Below are the code and all the weights of a small trained network. Each question names an input and a class and asks about switching units off, where a switched-off unit gives its printed mean instead of its output.

import numpy as np


def w(rows, s, z=0):
    codes = np.array(rows[::2]) - 128.0
    scale = np.full(codes.shape[1], s)
    scale[-1] = z or s
    return codes * scale


def f(y):
    return y / 2 * (1 + np.tanh(0.7978845608 * (y + 0.044715 * y**3)))


def log_softmax(a):
    a = a - a.max(-1, keepdims=True)
    return a - np.log(np.exp(a).sum(-1, keepdims=True))


def net(x, mask):
    res = np.array(x, float).reshape(1, 4) / 4 @ E
    y = f(res @ A[0][:, :-1].T + A[0][:, -1])
    res = res + np.where(mask, y, B[0][:, -1]) @ B[0][:, :-1]
    return log_softmax(res[-1] @ U[:, :-1].T + U[:, -1])


A, B = {}, {}
E = w([
[197,146,176,115,99,38,144,140,159,56,42,92],'x0',
[124,129,135,100,108,130,117,127,121,146,106,128],'x1',
[5,135,145,90,183,100,146,141,67,63,115,134],'x2',
[150,46,112,181,138,49,92,170,38,131,87,205],'x3',
],0.013)
A[0] = w([
[77,103,86,138,148,237,122,80,142,212,204,201,181],'n1',
[208,37,102,178,97,71,90,181,65,122,111,203,9],'n2',
[185,78,111,116,127,131,128,180,148,126,105,152,44],'n3',
[198,28,104,189,121,47,100,200,64,142,63,212,186],'n4',
[21,30,94,131,185,116,85,187,1,135,172,241,109],'n5',
[234,114,127,83,56,115,169,125,218,95,157,64,150],'n6',
[136,148,191,126,132,49,134,146,144,83,76,148,240],'n7',
[15,159,134,68,188,86,178,158,118,39,106,108,118],'n8',
],0.0091,0.013)
B[0] = w([
[81,98,140,142,69,101,51,137,146,132,176,90,219],'n1',
[145,120,78,91,92,159,118,115,183,210,237,52,186],'n2',
[144,152,136,119,147,88,144,123,154,134,160,128,135],'n3',
[25,115,187,162,103,127,73,128,89,91,149,145,251],'n4',
[190,173,120,109,174,126,251,127,104,84,75,179,238],'n5',
[152,179,103,123,175,133,138,129,101,112,115,121,192],'n6',
[168,118,80,99,136,153,146,131,192,161,132,121,217],'n7',
[68,97,162,178,36,124,67,122,124,177,185,122,196],'n8',
],0.014,0.025)
U = w([
[133,115,102,138,102,148,106,134,195,198,201,109,255],'0',
[69,114,191,148,99,120,87,141,109,118,173,116,20],'1',
[177,174,109,118,251,135,198,140,96,98,95,157,133],'2',
],0.012,0.0047)

Each question gives the input, the list of numbers given to net, and the class t.
The units are the neurons (one row each of A and B). Each row of codes is followed by its name. A weight is (code - 128) times the scale printed after its matrix; where a second scale follows, it is the last column's (A, B and U).
mask holds one flag per neuron, in row order. A switched-off neuron (its flag False) gives its mean, the last column of its row in B, instead of its output. The means were averaged over made-up inputs and are rounded, as every weight is.
A unit's drop is (log p(t) with every unit on - log p(t) with that unit switched off) / (log p(t) with every unit on - log p(t) with every unit switched off).
The circuit of an input: a set's keep is (log p(t) with only the set's units on - log p(t) with every unit switched off) / (log p(t) with every unit on - log p(t) with every unit switched off). Starting from all 8 units, units are removed one at a time, each time the one whose removal leaves the highest keep (on an exact tie, the one counted first), for as long as the keep stays at least 0.8.
circuit, biggest first: the units of the circuit, biggest drop first
top k neurons: the k neurons with the biggest drops, biggest first
drop of u: that unit's drop, to one decimal
input [6,-6,-1,3], class 0: circuit, biggest first -> (n7)
input [3,7,7,-5], class 0: top 3 neurons -> (n4 n7 n1)
input [1,-2,-2,-2], class 2: top 2 neurons -> (n8 n1)
input [-5,-4,-7,3], class 1: top 2 neurons -> (n7 n4)
input [5,2,7,-7], class 0: top 2 neurons -> (n4 n7)
input [-2,-4,-2,4], class 1: top 2 neurons -> (n4 n7)
input [-5,-5,-6,3], class 1: top 3 neurons -> (n7 n4 n1)
input [-5,-2,-8,1], class 1: top 3 neurons -> (n7 n2 n1)
input [-6,-3,3,-4], class 1: top 2 neurons -> (n7 n2)
input [0,6,6,7], class 2: top 3 neurons -> (n5 n1 n7)
input [-4,-7,-1,5], class 1: top 2 neurons -> (n4 n1)
input [-5,2,7,4], class 2: drop of n5 -> 2.9
input [-4,-7,-4,1], class 1: drop of n7 -> 0.8
input [-5,7,2,3], class 2: circuit, biggest first -> (n5)
input [4,-7,6,-7], class 0: drop of n7 -> 0.2
